What each symbol does to the units:
zur: te>zok, bo>rar, ni>fus, fu>dut
vad: te>siz, bo>fof, ni>viz, fu>rul
rin: te>kiv, bo>kig, ni>bip, fu>nev
sok: te>dud, bo>reg, ni>duz, fu>rin
muz: te>bom, bo>kuf, ni>gaf, fu>gop
mas: te>las, bo>pel, ni>bov, fu>fof
beg: te>viz, bo>puv, ni>ged, fu>dum
dep: te>ror, bo>lun, ni>vos, fu>zif
ror: te>dav, bo>dep, ni>gop, fu>niv
saf: te>guv, bo>lan, ni>biz, fu>mul
fid: te>vos, bo>bap, ni>bom, fu>dav
kig: te>rin, bo>met, ni>fim, fu>sez
lep: te>ged, bo>lim, ni>beb, fu>faf
pob: te>gem, bo>faf, ni>las, fu>ter
biz: te>kug, bo>nof, ni>nes, fu>zam
vis: te>dut, bo>gaf, ni>los, fu>led
fus: te>doz, bo>val, ni>sez, fu>sas
tef: te>lan, bo>dus, ni>duf, fu>ran
siz: te>dum, bo>vad, ni>faf, fu>duf
faf: te>pob, bo>viz, ni>mas, fu>nez
kuf: te>muz, bo>mel, ni>tad, fu>vos
bom: te>nuf, bo>muz, ni>vis, fu>zol
muv: te>val, bo>vas, ni>ros, fu>zok
lim: te>lep, bo>bov, ni>vil, fu>viz
pab: te>mul, bo>ran, ni>pak, fu>dor
fim: te>bip, bo>dud, ni>zim, fu>bup
fof: te>vad, bo>gem, ni>beg, fu>kud
sez: te>nev, bo>mil, ni>bup, fu>dat
dum: te>lum, bo>siz, ni>pob, fu>nof
buv: te>til, bo>vuf, ni>dep, fu>foz
daf: te>tad, bo>sas, ni>rar, fu>bom
zok: te>los, bo>zur, ni>doz, fu>mel
bip: te>zab, bo>fim, ni>dor, fu>nuv
mil: te>sez, bo>ros, ni>kiv, fu>nos
zim: te>dor, bo>dov, ni>vaf, fu>fen
duz: te>dov, bo>lal, ni>pab, fu>bip
fen: te>met, bo>zab, ni>sok, fu>ros
lal: te>duz, bo>tum, ni>ran, fu>fim
vos: te>gop, bo>fid, ni>nuf, fu>mal
bov: te>lim, bo>foz, ni>niv, fu>beg
zol: te>nub, bo>gop, ni>led, fu>buv
gub: te>ran, bo>zan, ni>saf, fu>dov
foz: te>bov, bo>sut, ni>zif, fu>puv
til: te>teb, bo>buv, ni>ror, fu>bov
viz: te>faf, bo>beg, ni>pel, fu>lum
dov: te>zim, bo>duz, ni>mul, fu>zab
vaf: te>tum, bo>mul, ni>zan, fu>sok
lan: te>saf, bo>tef, ni>nof, fu>pab
sav: te>led, bo>nuf, ni>mel, fu>lun
nuf: te>sav, bo>bom, ni>dut, fu>nub
lum: te>nez, bo>dum, ni>gem, fu>biz
zan: te>gub, bo>zam, ni>lan, fu>duz
mal: te>vuf, bo>dav, ni>nub, fu>beb
ran: te>pab, bo>gub, ni>guv, fu>zim
val: te>fus, bo>muv, ni>mil, fu>los
ged: te>pel, bo>lep, ni>sut, fu>pob
gop: te>zol, bo>vos, ni>sav, fu>vuf
nes: te>kud, bo>ter, ni>siz, fu>tef
gem: te>fof, bo>pob, ni>puv, fu>nes
dav: te>mal, bo>ror, ni>zol, fu>vil
nuv: te>vop, bo>bup, ni>met, fu>val
puv: te>beg, bo>las, ni>lep, fu>siz
zif: te>niv, bo>teb, ni>mal, fu>lep
pel: te>mas, bo>ged, ni>foz, fu>gem
teb: te>zif, bo>til, ni>dav, fu>lim
zab: te>fen, bo>bip, ni>reg, fu>vop
duf: te>nof, bo>rul, ni>nez, fu>guv
las: te>puv, bo>mas, ni>lim, fu>vad
kug: te>dus, bo>biz, ni>kud, fu>zan
guv: te>pak, bo>saf, ni>kug, fu>vaf
rar: te>zur, bo>dat, ni>val, fu>vis
dud: te>fim, bo>sok, ni>dov, fu>kiv
niv: te>vil, bo>zif, ni>vuf, fu>ged
vas: te>muv, bo>nev, ni>vop, fu>zur
vop: te>ros, bo>nuv, ni>kig, fu>fus
dor: te>reg, bo>zim, ni>tum, fu>met
met: te>kig, bo>fen, ni>dud, fu>mil
bap: te>fid, bo>led, ni>muz, fu>ror
bup: te>nuv, bo>kiv, ni>fen, fu>muv
pak: te>zam, bo>guv, ni>dus, fu>tum
reg: te>sok, bo>dor, ni>lal, fu>kig
rul: te>duf, bo>kud, ni>lum, fu>saf
beb: te>sut, bo>vil, ni>til, fu>mas
doz: te>nos, bo>fus, ni>nev, fu>daf
vuf: te>buv, bo>mal, ni>lun, fu>sut
kud: te>rul, bo>nes, ni>dum, fu>lan
tad: te>gaf, bo>daf, ni>zur, fu>nuf
lun: te>dep, bo>nub, ni>fid, fu>teb
nez: te>ter, bo>lum, ni>fof, fu>kug
nof: te>biz, bo>duf, ni>ter, fu>pak
nos: te>dat, bo>doz, ni>vas, fu>tad
kiv: te>bup, bo>rin, ni>zab, fu>vas
led: te>bap, bo>sav, ni>kuf, fu>dep
sas: te>daf, bo>los, ni>dat, fu>muz
dut: te>mel, bo>vis, ni>sas, fu>bap
sut: te>foz, bo>beb, ni>teb, fu>las
dus: te>tef, bo>kug, ni>rul, fu>gub
mel: te>kuf, bo>dut, ni>daf, fu>fid
vil: te>beb, bo>niv, ni>buv, fu>pel
tum: te>lal, bo>vaf, ni>gub, fu>dud
los: te>sas, bo>zok, ni>nos, fu>kuf
nev: te>vas, bo>sez, ni>nuv, fu>rar
mul: te>vaf, bo>pab, ni>zam, fu>reg
ros: te>mil, bo>vop, ni>rin, fu>doz
ter: te>nes, bo>nez, ni>vad, fu>dus
dat: te>rar, bo>nos, ni>muv, fu>gaf
nub: te>lun, bo>zol, ni>bap, fu>til
gaf: te>vis, bo>tad, ni>zok, fu>sav
zam: te>zan, bo>pak, ni>tef, fu>lal

In the rows, 54 stands for zero.

The rows follow the links: the fewer symbols apart two units are, the more alike their rows tend to be.

Each row is also shifted at random along 6 hidden directions that mean nothing.

Some units, each with a row of numbers:
dat: [63, 58, 66, 54, 48, 62, 52, 44, 53, 44, 58, 57, 60, 63, 47, 69, 51, 53, 48, 63, 54, 48, 62, 59, 46, 60, 71, 50, 46, 60, 68, 65, 36, 53, 62]
niv: [49, 62, 40, 54, 52, 49, 55, 48, 59, 63, 41, 50, 66, 50, 62, 48, 56, 41, 49, 57, 51, 57, 46, 51, 67, 52, 60, 68, 58, 49, 49, 52, 52, 55, 69]
beb: [61, 65, 43, 61, 54, 55, 66, 48, 52, 59, 45, 49, 63, 54, 62, 46, 61, 45, 45, 56, 69, 56, 69, 52, 54, 51, 60, 52, 47, 55, 54, 52, 50, 55, 62]
lim: [71, 63, 43, 58, 52, 49, 62, 54, 60, 72, 50, 50, 61, 51, 62, 55, 50, 38, 51, 54, 52, 60, 44, 51, 64, 45, 56, 61, 55, 48, 43, 50, 57, 63, 64]
zur: [67, 56, 60, 55, 50, 54, 49, 37, 65, 60, 53, 65, 52, 52, 54, 61, 55, 61, 49, 59, 44, 56, 48, 60, 52, 56, 62, 54, 45, 56, 67, 60, 45, 39, 58]
nuv: [42, 55, 62, 49, 55, 66, 49, 65, 49, 30, 49, 56, 67, 52, 42, 56, 31, 56, 55, 40, 47, 47, 65, 66, 50, 61, 61, 65, 71, 49, 46, 53, 65, 59, 51]
pab: [83, 30, 59, 56, 50, 57, 41, 51, 45, 51, 70, 67, 57, 61, 65, 60, 57, 59, 61, 54, 44, 55, 49, 48, 46, 48, 68, 63, 58, 57, 38, 48, 50, 64, 48]
sav: [54, 61, 59, 66, 60, 46, 54, 49, 71, 76, 54, 63, 57, 54, 45, 61, 45, 40, 59, 57, 36, 53, 43, 56, 59, 52, 56, 61, 46, 36, 43, 55, 49, 62, 66]
dut: [52, 71, 55, 68, 60, 48, 64, 42, 68, 70, 47, 50, 48, 53, 48, 53, 53, 58, 58, 56, 57, 60, 63, 61, 47, 59, 41, 49, 38, 50, 71, 59, 49, 43, 54]
biz: [89, 42, 39, 54, 50, 40, 47, 58, 54, 64, 50, 46, 51, 56, 58, 61, 62, 58, 67, 52, 38, 54, 33, 43, 67, 56, 39, 63, 57, 54, 46, 45, 59, 55, 52]
saf: [52, 48, 48, 66, 60, 49, 59, 51, 55, 68, 57, 56, 50, 60, 58, 64, 55, 57, 59, 41, 41, 57, 54, 49, 46, 41, 52, 51, 47, 59, 48, 40, 59, 66, 48]
bap: [44, 63, 66, 61, 62, 47, 63, 53, 66, 70, 60, 60, 36, 47, 52, 36, 57, 58, 57, 59, 67, 62, 59, 59, 46, 55, 37, 43, 42, 43, 57, 60, 59, 41, 44]
fid: [70, 50, 64, 57, 51, 54, 51, 53, 62, 64, 61, 73, 64, 56, 56, 39, 55, 53, 55, 62, 51, 56, 48, 55, 50, 64, 63, 71, 59, 39, 36, 59, 58, 49, 54]
zok: [33, 63, 58, 56, 50, 62, 55, 40, 60, 53, 44, 57, 69, 63, 52, 59, 47, 56, 48, 55, 49, 51, 62, 61, 44, 66, 71, 65, 55, 62, 69, 60, 46, 44, 59]
zif: [55, 69, 41, 60, 54, 48, 61, 44, 56, 68, 46, 35, 60, 51, 61, 53, 60, 37, 56, 68, 68, 63, 53, 52, 62, 52, 52, 60, 50, 51, 62, 58, 37, 56, 67]
zan: [40, 46, 58, 60, 59, 58, 58, 60, 46, 54, 63, 53, 50, 62, 58, 54, 54, 59, 60, 46, 57, 55, 63, 51, 37, 48, 51, 49, 53, 61, 51, 44, 56, 65, 43]
kuf: [51, 61, 61, 63, 52, 64, 61, 53, 54, 50, 45, 63, 80, 68, 53, 32, 49, 64, 55, 51, 64, 51, 80, 62, 37, 82, 65, 78, 64, 52, 51, 56, 63, 42, 50]
reg: [34, 50, 50, 49, 57, 56, 44, 49, 47, 37, 50, 39, 51, 46, 58, 55, 55, 63, 63, 50, 58, 60, 56, 58, 53, 52, 47, 56, 60, 60, 64, 51, 48, 48, 48]
nev: [69, 50, 66, 46, 48, 58, 43, 59, 58, 47, 62, 58, 54, 47, 48, 63, 37, 55, 60, 55, 45, 56, 39, 62, 56, 57, 55, 62, 65, 46, 50, 61, 56, 53, 51]
beg: [57, 56, 57, 46, 46, 53, 65, 69, 51, 65, 61, 54, 47, 52, 65, 39, 58, 54, 50, 54, 71, 62, 45, 51, 53, 55, 45, 50, 63, 58, 50, 55, 71, 47, 42]
bip: [41, 54, 45, 49, 62, 49, 41, 54, 55, 37, 44, 31, 50, 40, 45, 69, 43, 50, 66, 48, 43, 54, 48, 59, 70, 50, 37, 55, 60, 49, 59, 53, 46, 57, 59]
val: [56, 56, 72, 45, 48, 56, 50, 56, 59, 50, 61, 53, 41, 45, 53, 52, 47, 66, 59, 58, 62, 64, 46, 65, 48, 62, 42, 50, 58, 53, 68, 66, 57, 34, 41]
sas: [54, 65, 54, 54, 54, 47, 55, 43, 65, 61, 48, 44, 46, 50, 48, 57, 54, 62, 62, 61, 56, 60, 49, 60, 57, 64, 39, 53, 48, 51, 75, 65, 47, 34, 55]
vil: [54, 61, 45, 48, 51, 58, 59, 63, 43, 41, 41, 41, 73, 56, 55, 32, 58, 46, 49, 60, 74, 50, 68, 51, 62, 71, 56, 66, 67, 52, 49, 56, 57, 51, 60]
gem: [51, 52, 52, 43, 42, 53, 57, 68, 48, 58, 57, 44, 57, 60, 52, 66, 52, 36, 55, 65, 54, 49, 32, 42, 67, 55, 55, 56, 65, 59, 49, 58, 49, 67, 63]
foz: [68, 51, 42, 47, 58, 44, 51, 60, 61, 56, 42, 66, 47, 38, 52, 39, 61, 51, 41, 47, 43, 47, 44, 50, 75, 44, 49, 48, 52, 40, 36, 46, 73, 51, 63]
daf: [49, 63, 56, 59, 52, 57, 54, 41, 63, 56, 43, 59, 66, 59, 52, 53, 52, 62, 51, 52, 48, 52, 61, 61, 48, 67, 62, 66, 51, 57, 66, 58, 52, 40, 57]
kug: [31, 53, 42, 58, 57, 56, 61, 61, 46, 50, 43, 47, 59, 66, 49, 54, 55, 57, 55, 40, 51, 44, 67, 46, 51, 55, 51, 52, 55, 66, 54, 41, 61, 63, 50]
gub: [32, 48, 57, 56, 60, 51, 56, 65, 46, 52, 64, 37, 42, 56, 49, 62, 49, 52, 70, 53, 58, 58, 53, 50, 50, 50, 35, 45, 55, 56, 54, 52, 50, 66, 44]
kiv: [54, 53, 58, 54, 65, 56, 49, 55, 56, 36, 51, 63, 44, 39, 44, 56, 43, 64, 46, 35, 45, 49, 68, 64, 51, 42, 49, 38, 48, 48, 54, 48, 66, 53, 48]
zam: [34, 52, 56, 65, 56, 60, 64, 57, 46, 60, 60, 48, 62, 68, 63, 54, 50, 57, 65, 46, 61, 62, 64, 52, 33, 53, 55, 63, 60, 65, 52, 45, 54, 65, 40]

In each set, the symbols that take the first to the second take the third to the fourth, perhaps in another order. Give the fourth.
Answers are names.
[42, 62, 48, 52, 50, 49, 65, 62, 62, 77, 51, 53, 55, 49, 63, 49, 46, 44, 52, 48, 54, 64, 33, 52, 61, 46, 47, 61, 63, 50, 45, 51, 70, 57, 53]
: [32, 72, 52, 60, 58, 53, 77, 61, 56, 70, 52, 44, 47, 52, 57, 52, 49, 41, 46, 50, 70, 60, 61, 53, 51, 40, 46, 37, 47, 57, 58, 51, 60, 61, 54]
:: [59, 48, 47, 55, 56, 54, 41, 40, 49, 44, 53, 48, 54, 48, 61, 63, 56, 60, 57, 51, 50, 59, 56, 57, 53, 44, 57, 54, 52, 59, 61, 50, 44, 53, 53]
: reg

[59, 60, 54, 62, 59, 61, 54, 51, 46, 37, 51, 42, 62, 53, 49, 67, 41, 52, 55, 45, 56, 52, 78, 62, 47, 49, 58, 49, 52, 55, 61, 52, 45, 65, 56]
: [75, 50, 57, 50, 56, 57, 42, 64, 48, 30, 52, 50, 60, 47, 41, 65, 37, 52, 60, 45, 43, 46, 58, 60, 62, 57, 52, 58, 63, 43, 46, 53, 55, 64, 58]
:: [60, 66, 51, 55, 49, 54, 68, 67, 47, 60, 53, 41, 58, 55, 58, 43, 52, 44, 53, 55, 76, 58, 59, 51, 54, 57, 46, 52, 61, 52, 51, 55, 60, 58, 53]
: mas

[43, 50, 57, 58, 63, 46, 55, 63, 49, 58, 67, 37, 30, 51, 49, 64, 53, 53, 73, 56, 62, 60, 50, 49, 51, 44, 27, 35, 47, 54, 60, 53, 46, 62, 42]
: [37, 54, 48, 55, 61, 54, 49, 46, 47, 44, 54, 33, 44, 46, 59, 61, 55, 60, 63, 54, 64, 63, 61, 59, 51, 48, 42, 44, 50, 62, 72, 54, 41, 51, 47]
:: [35, 53, 51, 66, 60, 52, 63, 55, 52, 68, 59, 48, 51, 63, 58, 61, 51, 55, 65, 45, 53, 62, 56, 51, 40, 44, 48, 52, 52, 63, 55, 43, 55, 66, 43]
: dov

[80, 57, 65, 56, 51, 60, 52, 58, 50, 44, 60, 48, 57, 52, 53, 61, 38, 56, 63, 52, 61, 59, 60, 64, 47, 57, 52, 57, 60, 49, 56, 59, 52, 55, 47]
: [52, 41, 47, 45, 58, 53, 35, 50, 49, 31, 50, 52, 49, 42, 55, 52, 56, 67, 59, 46, 46, 54, 51, 56, 61, 51, 49, 56, 61, 54, 54, 48, 57, 45, 49]
:: [66, 40, 51, 54, 56, 52, 39, 43, 50, 49, 64, 51, 46, 49, 63, 66, 59, 57, 59, 57, 48, 60, 46, 53, 53, 41, 56, 50, 50, 59, 58, 52, 39, 57, 52]
: guv

[52, 61, 62, 50, 49, 51, 48, 43, 69, 65, 57, 48, 48, 50, 52, 72, 44, 50, 62, 64, 45, 62, 30, 62, 58, 55, 50, 59, 55, 53, 70, 67, 41, 47, 57]
: [60, 62, 66, 59, 63, 49, 62, 64, 56, 51, 60, 53, 36, 49, 33, 42, 57, 54, 57, 64, 69, 48, 72, 55, 52, 62, 35, 32, 37, 37, 57, 63, 53, 50, 52]
:: [70, 56, 59, 57, 57, 59, 50, 55, 53, 43, 55, 51, 56, 48, 51, 62, 39, 57, 58, 45, 53, 57, 63, 65, 49, 51, 52, 53, 55, 49, 54, 53, 55, 58, 50]
: los

[72, 59, 59, 57, 56, 54, 54, 62, 52, 42, 50, 51, 58, 57, 37, 43, 52, 57, 61, 61, 62, 44, 72, 57, 56, 77, 44, 56, 52, 42, 52, 62, 54, 48, 55]
: [40, 51, 53, 43, 42, 57, 58, 64, 51, 58, 54, 59, 60, 62, 56, 58, 53, 44, 45, 54, 49, 47, 36, 44, 60, 51, 67, 57, 65, 63, 45, 52, 59, 64, 59]
:: [77, 37, 53, 50, 54, 60, 39, 50, 37, 26, 62, 52, 51, 51, 56, 58, 64, 61, 54, 55, 58, 49, 69, 52, 51, 51, 61, 47, 51, 59, 57, 52, 41, 57, 52]
: bom

[53, 45, 53, 61, 52, 62, 57, 64, 40, 46, 56, 52, 69, 71, 56, 50, 52, 59, 63, 45, 56, 50, 69, 50, 40, 61, 58, 65, 66, 61, 42, 44, 61, 66, 43]
: [43, 40, 50, 52, 57, 61, 40, 43, 46, 38, 56, 57, 61, 56, 59, 64, 54, 57, 52, 49, 43, 51, 57, 54, 50, 44, 71, 58, 56, 63, 53, 48, 43, 60, 55]
:: [67, 50, 58, 46, 45, 54, 62, 67, 50, 60, 62, 64, 42, 51, 62, 41, 62, 56, 45, 54, 65, 56, 47, 49, 53, 48, 51, 41, 55, 57, 49, 53, 70, 50, 44]
: rul

[62, 61, 54, 63, 58, 52, 55, 35, 67, 61, 46, 67, 54, 56, 49, 58, 56, 60, 45, 52, 40, 49, 61, 58, 50, 54, 64, 51, 37, 52, 63, 56, 50, 45, 63]
: [52, 48, 68, 55, 58, 56, 50, 54, 60, 55, 60, 85, 57, 54, 47, 39, 57, 54, 41, 56, 44, 44, 59, 53, 50, 54, 70, 55, 48, 40, 34, 54, 61, 54, 59]
:: [62, 53, 56, 51, 58, 55, 47, 56, 54, 40, 50, 55, 51, 41, 54, 46, 44, 70, 56, 38, 53, 59, 60, 66, 51, 54, 44, 55, 60, 49, 55, 50, 70, 43, 41]
: doz

[50, 60, 55, 59, 60, 53, 54, 50, 64, 52, 43, 65, 60, 56, 41, 49, 51, 60, 51, 49, 43, 44, 65, 58, 54, 65, 56, 58, 48, 46, 53, 54, 58, 47, 60]
: [34, 62, 54, 54, 57, 55, 53, 44, 64, 49, 41, 61, 54, 54, 42, 54, 51, 61, 45, 50, 45, 45, 62, 60, 51, 61, 59, 51, 46, 55, 67, 58, 54, 42, 60]
:: [53, 59, 69, 53, 55, 58, 53, 58, 57, 49, 61, 51, 47, 47, 47, 64, 38, 54, 58, 52, 55, 58, 54, 64, 48, 52, 49, 47, 54, 49, 62, 61, 53, 55, 49]
: bup

[51, 54, 47, 44, 53, 49, 45, 55, 55, 50, 48, 50, 56, 45, 52, 42, 61, 45, 53, 67, 56, 51, 42, 49, 74, 59, 51, 61, 60, 44, 47, 60, 50, 49, 67]
: [44, 64, 42, 52, 56, 47, 56, 48, 61, 64, 42, 45, 52, 42, 62, 39, 61, 49, 52, 58, 64, 63, 46, 54, 66, 53, 43, 56, 54, 48, 56, 55, 55, 41, 59]
:: [56, 47, 59, 62, 54, 56, 51, 47, 47, 61, 70, 45, 53, 61, 66, 65, 55, 52, 68, 58, 59, 65, 51, 52, 41, 45, 56, 57, 54, 62, 57, 53, 38, 64, 45]
: lal

[42, 57, 48, 54, 58, 58, 48, 51, 42, 32, 50, 31, 55, 50, 49, 64, 49, 53, 61, 53, 62, 53, 69, 58, 54, 52, 48, 47, 53, 60, 68, 55, 38, 60, 54]
: [34, 51, 49, 58, 60, 63, 49, 41, 47, 38, 50, 54, 60, 54, 60, 62, 54, 61, 47, 42, 52, 52, 74, 58, 42, 43, 70, 50, 48, 66, 62, 47, 45, 56, 54]
:: [34, 59, 60, 58, 55, 52, 56, 45, 68, 77, 59, 61, 57, 53, 63, 46, 54, 46, 55, 65, 52, 65, 37, 56, 52, 52, 60, 66, 55, 46, 49, 60, 48, 50, 59]
: zol

[51, 50, 47, 55, 58, 51, 44, 41, 51, 47, 55, 41, 45, 47, 60, 65, 56, 57, 61, 53, 53, 63, 53, 56, 55, 44, 47, 50, 50, 60, 66, 53, 39, 52, 51]
: [54, 54, 48, 60, 65, 50, 49, 37, 59, 53, 50, 62, 38, 38, 63, 55, 56, 72, 47, 34, 46, 64, 64, 65, 47, 32, 50, 40, 39, 57, 65, 43, 61, 43, 45]
:: [54, 62, 48, 53, 50, 56, 64, 64, 52, 60, 46, 52, 69, 55, 59, 46, 48, 42, 47, 50, 60, 55, 55, 51, 58, 55, 58, 65, 65, 51, 42, 50, 65, 62, 57]
: puv

[55, 57, 71, 49, 51, 58, 51, 52, 59, 52, 61, 58, 45, 48, 50, 61, 45, 58, 54, 57, 53, 58, 46, 63, 49, 55, 54, 48, 55, 52, 65, 65, 51, 45, 48]
: [57, 58, 52, 59, 57, 52, 50, 47, 65, 54, 42, 62, 65, 58, 41, 56, 49, 54, 53, 53, 36, 44, 56, 57, 59, 66, 61, 66, 49, 46, 52, 56, 53, 50, 65]
:: [68, 65, 55, 64, 48, 55, 75, 53, 54, 80, 64, 51, 56, 61, 70, 62, 54, 38, 47, 58, 68, 65, 54, 50, 44, 40, 64, 46, 47, 61, 56, 54, 48, 66, 54]
: nes

[56, 50, 60, 53, 55, 50, 48, 47, 63, 64, 61, 70, 51, 49, 57, 44, 62, 47, 49, 66, 51, 56, 41, 52, 58, 51, 64, 57, 50, 42, 42, 59, 50, 49, 62]
: [70, 58, 57, 56, 52, 53, 53, 39, 61, 54, 51, 58, 54, 56, 49, 63, 57, 60, 51, 60, 51, 51, 59, 58, 52, 59, 61, 50, 41, 56, 69, 62, 42, 44, 61]
:: [61, 58, 64, 63, 58, 54, 56, 55, 60, 62, 59, 63, 60, 60, 44, 53, 48, 43, 55, 63, 50, 48, 59, 54, 52, 60, 62, 58, 47, 39, 43, 58, 48, 63, 63]
: fus

[64, 39, 50, 46, 53, 52, 34, 50, 46, 36, 56, 45, 48, 44, 58, 54, 60, 65, 64, 54, 51, 58, 46, 55, 60, 52, 45, 58, 62, 54, 55, 53, 49, 48, 49]
: [43, 34, 51, 56, 58, 47, 42, 49, 65, 70, 57, 78, 48, 50, 62, 58, 52, 63, 56, 36, 16, 57, 27, 51, 53, 36, 58, 65, 58, 50, 31, 36, 74, 59, 46]
:: [57, 58, 53, 57, 57, 49, 51, 44, 67, 58, 42, 68, 53, 50, 48, 46, 57, 67, 51, 49, 41, 51, 55, 60, 56, 62, 52, 58, 48, 47, 59, 54, 64, 35, 54]
: fus

[65, 60, 64, 57, 54, 45, 54, 53, 64, 74, 65, 52, 46, 50, 57, 45, 56, 50, 69, 71, 64, 67, 38, 56, 56, 62, 37, 60, 55, 38, 51, 66, 49, 44, 49]
: [61, 66, 57, 65, 62, 48, 63, 45, 64, 60, 50, 55, 41, 51, 45, 48, 60, 66, 52, 54, 63, 55, 74, 61, 46, 58, 41, 35, 32, 52, 73, 57, 52, 37, 51]
:: [45, 65, 57, 55, 55, 51, 55, 65, 59, 54, 45, 41, 64, 56, 42, 40, 44, 54, 72, 60, 61, 54, 55, 59, 59, 85, 36, 76, 68, 38, 53, 63, 59, 44, 53]
: zur

[46, 66, 56, 58, 55, 54, 60, 46, 60, 53, 44, 47, 59, 56, 50, 48, 52, 63, 58, 56, 63, 56, 67, 62, 48, 73, 46, 60, 53, 54, 72, 61, 52, 36, 52]
: [74, 58, 65, 61, 57, 50, 57, 55, 59, 64, 62, 60, 53, 55, 53, 39, 56, 55, 62, 65, 66, 61, 60, 58, 47, 67, 47, 58, 51, 41, 50, 63, 55, 45, 48]
:: [63, 57, 54, 55, 53, 52, 54, 45, 53, 58, 59, 56, 54, 54, 60, 46, 68, 44, 46, 72, 66, 56, 57, 49, 55, 52, 64, 48, 44, 51, 56, 62, 37, 51, 64]
: foz

